Below are the code and all the weights of a small trained network. Each question names an input and a class and asks about switching units off, where a switched-off unit gives its printed mean instead of its output.

import numpy as np


def w(rows, s, z=0):
    codes = np.array(rows[::2]) - 128.0
    scale = np.full(codes.shape[1], s)
    scale[-1] = z or s
    return codes * scale


def norm(h):
    return h / np.sqrt((h * h).mean(-1, keepdims=True) + 1e-5)


def f(y):
    return np.maximum(y, 0)


def log_softmax(a):
    a = a - a.max(-1, keepdims=True)
    return a - np.log(np.exp(a).sum(-1, keepdims=True))


def net(x, mask):
    res = np.array(x, float).reshape(1, 3) / 4 @ E
    u = 0
    for l in range(3):
        y = f(norm(res) @ A[l][:, :-1].T + A[l][:, -1])
        res = res + np.where(mask[u : u + 13], y, B[l][:, -1]) @ B[l][:, :-1]
        u += 13
    return log_softmax(norm(res)[-1] @ U[:, :-1].T + U[:, -1])


A, B = {}, {}
E = w([
[95,131,45,153],'x0',
[1,92,213,108],'x1',
[173,140,48,22],'x2',
],0.0066)
A[0] = w([
[110,183,78,100,46],'0.n0',
[162,88,83,81,42],'0.n1',
[136,108,26,227,188],'0.n2',
[130,187,62,180,138],'0.n3',
[151,51,92,43,111],'0.n4',
[38,230,78,137,102],'0.n5',
[254,111,139,169,180],'0.n6',
[58,169,189,85,176],'0.n7',
[99,163,189,188,4],'0.n8',
[93,149,109,17,92],'0.n9',
[112,143,41,176,112],'0.n10',
[118,162,71,217,2],'0.n11',
[32,146,38,156,104],'0.n12',
],0.0095,0.006)
B[0] = w([
[65,94,43,152,144],'0.n0',
[117,91,153,91,152],'0.n1',
[34,178,192,75,253],'0.n2',
[88,160,175,118,199],'0.n3',
[69,111,132,44,188],'0.n4',
[201,51,101,173,170],'0.n5',
[122,41,24,189,254],'0.n6',
[210,163,146,146,235],'0.n7',
[163,99,138,86,157],'0.n8',
[179,122,119,2,188],'0.n9',
[89,181,208,103,190],'0.n10',
[155,207,212,23,153],'0.n11',
[135,20,93,176,195],'0.n12',
],0.0089,0.0062)
A[1] = w([
[185,135,140,177,98],'1.n0',
[136,47,70,124,4],'1.n1',
[86,49,81,98,161],'1.n2',
[42,164,149,143,15],'1.n3',
[118,83,144,106,213],'1.n4',
[101,78,118,119,202],'1.n5',
[188,190,112,137,107],'1.n6',
[96,71,112,114,144],'1.n7',
[106,116,108,210,72],'1.n8',
[107,103,141,188,40],'1.n9',
[153,148,135,99,32],'1.n10',
[196,80,122,117,64],'1.n11',
[135,84,111,253,1],'1.n12',
],0.016,0.0044)
B[1] = w([
[14,165,137,168,169],'1.n0',
[201,4,154,103,200],'1.n1',
[196,91,146,205,255],'1.n2',
[216,104,90,77,192],'1.n3',
[168,164,84,138,226],'1.n4',
[120,123,64,184,218],'1.n5',
[44,93,157,90,134],'1.n6',
[199,114,102,184,205],'1.n7',
[22,200,74,139,177],'1.n8',
[87,127,81,111,171],'1.n9',
[133,158,95,117,138],'1.n10',
[191,71,124,108,180],'1.n11',
[48,203,72,80,213],'1.n12',
],0.011,0.0081)
A[2] = w([
[158,214,148,49,105],'2.n0',
[90,118,35,183,138],'2.n1',
[215,116,126,143,48],'2.n2',
[152,158,182,139,27],'2.n3',
[189,143,140,135,1],'2.n4',
[152,147,77,67,239],'2.n5',
[37,161,245,215,151],'2.n6',
[75,208,161,159,77],'2.n7',
[95,158,220,160,74],'2.n8',
[113,210,142,15,128],'2.n9',
[114,170,82,182,105],'2.n10',
[139,219,186,95,27],'2.n11',
[140,187,57,165,123],'2.n12',
],0.013,0.0076)
B[2] = w([
[150,175,223,32,177],'2.n0',
[48,233,155,99,221],'2.n1',
[95,95,168,159,166],'2.n2',
[124,89,24,204,135],'2.n3',
[161,142,137,78,128],'2.n4',
[60,182,178,154,247],'2.n5',
[223,18,35,190,195],'2.n6',
[244,57,116,108,162],'2.n7',
[236,8,81,166,158],'2.n8',
[184,112,227,112,193],'2.n9',
[49,125,113,112,166],'2.n10',
[78,177,63,123,152],'2.n11',
[38,147,102,78,181],'2.n12',
],0.011)
U = w([
[55,208,26,160,120],'0',
[240,40,57,220,221],'1',
[201,196,253,40,4],'2',
],0.014,0.0037)

Each question gives the input, the list of numbers given to net, and the class t.
The units are the neurons (one row each of A and B). Each row of codes is followed by its name. A weight is (code - 128) times the scale printed after its matrix; where a second scale follows, it is the last column's (A, B and U).
mask holds one flag per neuron, layer by layer. A switched-off neuron (its flag False) gives its mean, the last column of its row in B, instead of its output. The means were averaged over made-up inputs and are rounded, as every weight is.
A unit's drop is (log p(t) with every unit on - log p(t) with that unit switched off) / (log p(t) with every unit on - log p(t) with every unit switched off).
The circuit of an input: a set's keep is (log p(t) with only the set's units on - log p(t) with every unit switched off) / (log p(t) with every unit on - log p(t) with every unit switched off). Starting from the 12 units with the biggest drops (on a tie, the unit counted first), units are removed one at a time, each time the one whose removal leaves the highest keep (on an exact tie, the one counted first), for as long as the keep stays at least 0.8.
units of the circuit, in order: the units of the circuit, biggest drop first
unit that matters most: the unit with the biggest drop
top k neurons: the k neurons with the biggest drops, biggest first
k most important neurons of layer l: the k neurons of layer l with the biggest drops, biggest first
drop of u: that unit's drop, to one decimal
input [-4,3,0], class 1: unit that matters most	0.n7
input [3,-8,5], class 0: top 2 neurons	(0.n6; 0.n2)
input [5,-8,-7], class 2: units of the circuit, in order	(0.n2; 0.n11)
input [1,0,-8], class 2: top 3 neurons	(1.n3; 1.n2; 0.n6)
input [1,-4,-6], class 2: units of the circuit, in order	(0.n11; 0.n2)
input [6,-6,-5], class 2: units of the circuit, in order	(0.n11; 0.n2)
input [-1,-1,-2], class 0: top 2 neurons	(0.n9; 1.n12)
input [7,1,6], class 1: 3 most important neurons of layer 1	(1.n2; 1.n12; 1.n8)
input [6,-5,-5], class 2: top 2 neurons	(1.n3; 0.n11)
input [1,-3,-6], class 2: top 4 neurons	(1.n3; 0.n11; 0.n2; 0.n12)
input [2,-7,6], class 0: top 2 neurons	(0.n12; 0.n2)
input [6,-3,-7], class 2: 2 most important neurons of layer 1	(1.n3; 1.n2)
input [6,-4,4], class 0: top 2 neurons	(0.n2; 0.n10)
input [-1,-5,-6], class 0: unit that matters most	0.n6
input [-2,1,6], class 2: top 4 neurons	(0.n9; 0.n6; 0.n12; 2.n6)
input [7,-2,-2], class 2: top 2 neurons	(1.n3; 0.n11)
input [6,-5,4], class 0: top 2 neurons	(0.n2; 0.n10)
input [5,2,5], class 1: drop of 0.n12	2.4
input [-2,5,-7], class 1: drop of 0.n6	5.2
input [-4,7,-7], class 1: drop of 0.n6	2.0
input [7,-8,-4], class 2: drop of 0.n2	0.3
input [-6,-7,-3], class 0: top neuron	(0.n6)
input [8,-1,-5], class 2: 3 most important neurons of layer 0	(0.n11; 0.n2; 0.n6)
